Below are the code and all the weights of a small trained network. Each question names an input and a target symbol and asks about switching units off, where a switched-off unit gives its printed mean instead of its output.

import numpy as np


def w(rows, s, z=0):
    codes = np.array(rows[::2]) - 128.0
    scale = np.full(codes.shape[1], s)
    scale[-1] = z or s
    return codes * scale


def f(y):
    return np.maximum(y, 0)


def softmax(a):
    e = np.exp(a - a.max(-1, keepdims=True))
    return e / e.sum(-1, keepdims=True)


def log_softmax(a):
    a = a - a.max(-1, keepdims=True)
    return a - np.log(np.exp(a).sum(-1, keepdims=True))


def net(x, mask):
    ids = ['βδεηθπτφ'.index(c) for c in x.split()]
    T = len(ids)
    res = E[ids] + P[:T]
    r = res
    for j in range(2):
        rows = slice(2 * j, 2 * j + 2)
        q, k, v = (r @ M[0][rows].T for M in (Q, K, V))
        z = softmax(np.where(np.tri(T) > 0, q @ k.T / 2**0.5, -1e9)) @ v
        o = O[0][rows]
        res = res + np.where(mask[j], z, o[:, -1]) @ o[:, :-1]
    y = f(res @ A[0][:, :-1].T + A[0][:, -1])
    res = res + np.where(mask[2:6], y, B[0][:, -1]) @ B[0][:, :-1]
    return log_softmax(res[-1] @ U[:, :-1].T + U[:, -1])


Q, K, V, O, A, B = {}, {}, {}, {}, {}, {}
E = w([
[194,96,176,79,84,100,84],'β',
[151,44,122,146,157,128,155],'δ',
[65,123,183,103,131,125,115],'ε',
[146,116,154,177,7,177,175],'η',
[91,167,124,86,118,110,193],'θ',
[148,84,129,136,182,178,111],'π',
[115,102,95,45,194,147,120],'τ',
[218,163,67,188,143,138,64],'φ',
],0.02)
P = w([
[206,106,192,158,85,246,95],'0',
[62,121,233,159,191,252,192],'1',
[16,78,103,122,93,209,108],'2',
[107,193,119,113,143,131,82],'3',
[26,215,137,109,147,137,78],'4',
[1,154,105,164,125,137,134],'5',
],0.0058)
Q[0] = w([
[120,87,73,132,241,237,128],'h1',
[191,68,52,1,197,39,59],'h1',
[132,135,158,127,65,47,218],'h2',
[161,64,117,183,119,108,171],'h2',
],0.0064)
K[0] = w([
[154,199,32,43,178,165,88],'h1',
[145,88,94,67,232,156,56],'h1',
[41,2,171,47,70,128,147],'h2',
[164,178,141,185,147,170,116],'h2',
],0.0078)
V[0] = w([
[104,246,49,31,227,194,104],'h1',
[61,112,254,140,120,102,70],'h1',
[136,163,21,218,150,72,122],'h2',
[51,180,106,139,100,115,67],'h2',
],0.0057)
O[0] = w([
[4,202,40,124,165,55,141,251],'h1',
[99,203,126,245,89,199,155,84],'h1',
[136,81,230,74,209,41,106,64],'h2',
[101,97,255,205,130,82,77,78],'h2',
],0.0068,0.0031)
A[0] = w([
[18,253,133,50,114,76,28,84],'n1',
[146,28,181,76,240,183,143,183],'n2',
[189,145,194,104,43,161,214,165],'n3',
[102,125,61,249,246,248,28,252],'n4',
],0.0057,0.0022)
B[0] = w([
[138,67,139,184,130,174,162,254],'n1',
[127,141,247,128,96,74,100,188],'n2',
[92,117,82,69,169,150,127,216],'n3',
[172,205,118,127,76,63,153,241],'n4',
],0.012,0.0076)
U = w([
[82,141,108,155,104,158,99,100],'β',
[161,69,150,154,109,127,183,80],'δ',
[168,121,78,126,110,209,158,20],'ε',
[81,133,122,121,110,138,111,97],'η',
[127,122,105,154,106,116,189,55],'θ',
[168,208,110,170,75,120,119,184],'π',
[67,203,39,2,168,92,214,255],'τ',
[51,92,158,65,166,101,105,148],'φ',
],0.0076,0.003)

Each question gives the input, a string of symbols that net reads in full, and the target symbol t.
The units are the heads (2 rows each of Q, K, V and O) and the neurons (one row each of A and B). Each row of codes is followed by its name. A weight is (code - 128) times the scale printed after its matrix; where a second scale follows, it is the last column's (O, A, B and U).
mask holds one flag per unit, heads first, then neurons. A switched-off unit (its flag False) gives its mean, the last column of its rows in O or B, instead of its output. The means were averaged over made-up inputs and are rounded, as every weight is.
A unit's drop is (log p(t) with every unit on - log p(t) with that unit switched off) / (log p(t) with every unit on - log p(t) with every unit switched off).
The circuit of an input: a set's keep is (log p(t) with only the set's units on - log p(t) with every unit switched off) / (log p(t) with every unit on - log p(t) with every unit switched off). Starting from all 6 units, units are removed one at a time, each time the one whose removal leaves the highest keep (on an exact tie, the one counted first), for as long as the keep stays at least 0.8.
circuit, biggest first: the units of the circuit, biggest drop first
top k neurons: the k neurons with the biggest drops, biggest first
heads that matter: for each layer, one digit per head in row order, 1 if its drop is at least 0.15 and else 0, layers parted by /
drop of u: that unit's drop, to one decimal
input τ π θ τ π π, target τ: heads that matter : 10
input τ φ η, target ε: circuit, biggest first : [h1; n3]
input π δ β τ δ, target τ: circuit, biggest first : [h1; n1]
input ε β ε, target π: circuit, biggest first : [h1; h2; n4]
input θ θ δ β η π, target π: circuit, biggest first : [n4; n3; h1]
input η π φ θ τ, target φ: heads that matter : 01
input φ θ π, target φ: circuit, biggest first : [h2; n2]
input θ φ φ τ δ, target φ: top neuron : [n2]
input τ δ δ τ π, target τ: top 2 neurons : [n4; n2]
input δ δ φ τ, target φ: top 3 neurons : [n1; n2; n4]
input φ δ δ, target φ: top 3 neurons : [n2; n1; n4]
input τ τ τ δ, target τ: drop of n3 : -0.1
input φ δ τ φ π, target φ: drop of h2 : 1.4
input ε ε π δ, target π: drop of n4 : 0.2
input θ π η, target ε: top neuron : [n3]
